[[-34.0 -50.0   9.4  62.4  49.5]
 [ 62.6 -54.6 -13.2  -5.1  10.4]
 [-43.4 -27.8  28.6  17.0  -3.1]]
Indices start at 1.
Which number is the entry in row 1 and column 2? -50.0
The entry in row 2 and column 1 -> 62.6
Which number is the entry directly below the centre entry? 28.6
Which number is the median of all entries? -3.1
The entry in row 3 and column 1 is -43.4
Which number is the entry at row 3, column 2? -27.8
Which number is the entry directly above 17.0? -5.1
Which number is the entry at row 1, column 1? -34.0
The entry directly above 10.4 -> 49.5
The entry at the centre is -13.2
Which number is the entry in row 1 and column 3? 9.4

[[ 35.9  61.3 -17.7  -4.3   1.5 -23.9  -0.7 -32.2]
 [-75.0   6.6  30.5  10.0 -34.8 -21.6   3.1 -21.8]
 [ 45.2  62.6 -20.0  -2.1   1.8 -23.6 -26.9  32.9]
 [ 11.6  54.1 -11.6  -3.9  -5.6 -23.6  14.3 -42.9]]
Indices start at 1.
Which number is the entry just right of -4.3? 1.5
Which number is the entry in the top-right corner? -32.2
Which number is the top entry of the column that holds the largest entry? 61.3
The bottom-right entry -> -42.9
The bottom entry of the column that holds the largest entry: 54.1
Which number is the top-left entry? 35.9
The entry at row 3, column 1 is 45.2
Which number is the entry directly above -5.6? 1.8
Which number is the entry just right of 62.6? -20.0
The entry in the bottom-left corner is 11.6
Which number is the entry directly below -2.1? -3.9
The entry just right of 45.2 -> 62.6
The entry at row 1, column 3: -17.7
Which number is the entry directly above the largest entry? 6.6
Which number is the entry just left of -26.9? -23.6
The entry at row 2, column 1 -> -75.0
Which number is the entry just left of -42.9? 14.3
Which number is the entry directly below 1.8? -5.6
The entry directly above 3.1: -0.7

[-66.0  35.0 -36.9   2.3  42.6 -40.0  23.2  20.0  40.9 -50.6 -26.8 -48.1]
Which number is the first entry from the left?
A: -66.0
The third entry from the right: -50.6
Which number is the entry just left of 23.2?
A: -40.0
Which number is the second entry from the left?
A: 35.0
The entry just left of 40.9: 20.0
The fourth-last entry: 40.9
The first entry from the right is -48.1

Read these off the grid that follows.
1) Find the entry directly above the smallest entry.
2) Find the top-right entry.
3) Find the 5th entry, reading row by row.
4) Find the entry just left of 61.2.
5) Find the entry directly above 47.0.
6) Find the 3rd smallest entry.
7) Find the entry just left of the largest entry.
8) Find the 4th-last entry, reading row by row.
[[-11.4 -13.8  71.3  -2.3]
 [-29.2 -41.2  49.3  10.4]
 [ 34.0 -46.6  13.9  42.1]
 [-14.4 -28.1  21.6  10.6]
 [ -2.3   2.1  52.8  -7.5]
 [ 45.5   6.0 -53.4  18.8]
 [ 31.1  35.2 -59.3  -5.0]
 [  6.3  43.7  -0.8 -25.6]
 [ 36.5 -38.6  11.5  38.0]
 [ 27.5  23.5 -29.9  -1.6]
 [ 12.7  25.1 -71.3  -4.6]
 [ -2.7  61.2 -29.5 -38.0]
 [ 13.6 -34.8  51.6  23.0]
 [ 35.5 -50.2  -9.6  47.0]]
1) -29.9
2) -2.3
3) -29.2
4) -2.7
5) 23.0
6) -53.4
7) -13.8
8) 35.5

Questions about the row below.
1) Give the entry just right of the largest entry.
2) Give the first entry from the left.
3) Give the fifth entry from the end.
4) Give the 3rd entry from the left.
5) Give the second entry from the right.
[58.3, -25.0, 59.1, 22.3, 24.2, 1.5, 1.0, -25.0, 9.5]
1) 22.3
2) 58.3
3) 24.2
4) 59.1
5) -25.0

Read these off the grid that follows. Indices start at 1.
1) What is the entry directly above 18.1?
2) What is the bottom-right entry?
3) What is the bottom-left entry?
4) What is the entry just right of the centre entry?
5) What is the entry directly above -28.4?
6) What is the entry directly below the centre entry?
7) What is the entry at row 2, column 2?
8) What is the entry directly above -2.1?
[[  9.5 -34.0  10.2   9.6  12.3  19.3  16.1   8.1 -47.9]
 [ 19.9  35.1  41.8  10.0  -8.6  -9.8 -31.8  15.5 -15.3]
 [ 17.1 -40.8  22.7  10.1   8.1  23.4  29.6   8.6 -49.8]
 [-29.1 -22.6  30.3 -34.0 -17.5  18.0 -14.5 -21.4   1.6]
 [-41.1 -31.4  30.6 -68.2 -22.8  22.7 -15.6 -24.3  -6.4]
 [-29.2 -28.1   7.4 -16.4  18.1  12.5  -7.1 -26.8  -1.2]
 [ 47.0  -9.5   9.0  33.2   5.7  10.6 -21.5  -7.8  27.3]
 [-28.4  54.0 -12.9 -13.2 -25.9 -35.4 -27.2 -16.3  47.9]
 [-36.2 -29.3  38.6 -39.6 -16.2  28.3 -15.8 -27.4  -4.1]
 [-17.4  18.4  -2.6 -25.9 -10.5   6.3  13.5  14.7  -5.9]
 [ 18.0  53.1  -3.9   9.7 -10.4  31.2  32.9  69.6 -21.9]
 [ 28.4  37.8  59.9  11.2  -9.1 -20.9 -44.5  31.9 -22.1]
 [ -8.7   4.3 -45.2  35.4 -50.1  10.9   7.3  -2.1   6.5]]
1) -22.8
2) 6.5
3) -8.7
4) 10.6
5) 47.0
6) -25.9
7) 35.1
8) 31.9

A =
[[185  85 144 243 133 129]
 [145 222 127  99 110 221]
 [228 169 199 169  73 181]
 [183 163 176 135  43 170]
 [171 163 191 123  61 212]
 [ 98 113 101  87 165 193]
 [129 167 107  74 183  94]
 [215 173 188 126  61 171]
 [193 156  60 219 166 168]]
Indices start at 1.
The entry in the top-right corner is 129
The entry directly above 228 is 145
The entry in row 3 and column 2?
Answer: 169
The entry just right of the largest entry: 133
The bottom-left entry -> 193
The entry in row 1 and column 1?
Answer: 185
The entry at row 1, column 3 is 144
The entry just right of 99 -> 110
The entry directly below 135 is 123
The entry directly above the smallest entry: 73
The top entry of the column that holds the largest entry?
Answer: 243
The entry directly above 170?
Answer: 181
The entry in the bottom-right corner is 168
The entry at row 3, column 1 is 228
The entry just left of 123 is 191
The entry just left of 170?
Answer: 43
The entry just left of 173: 215
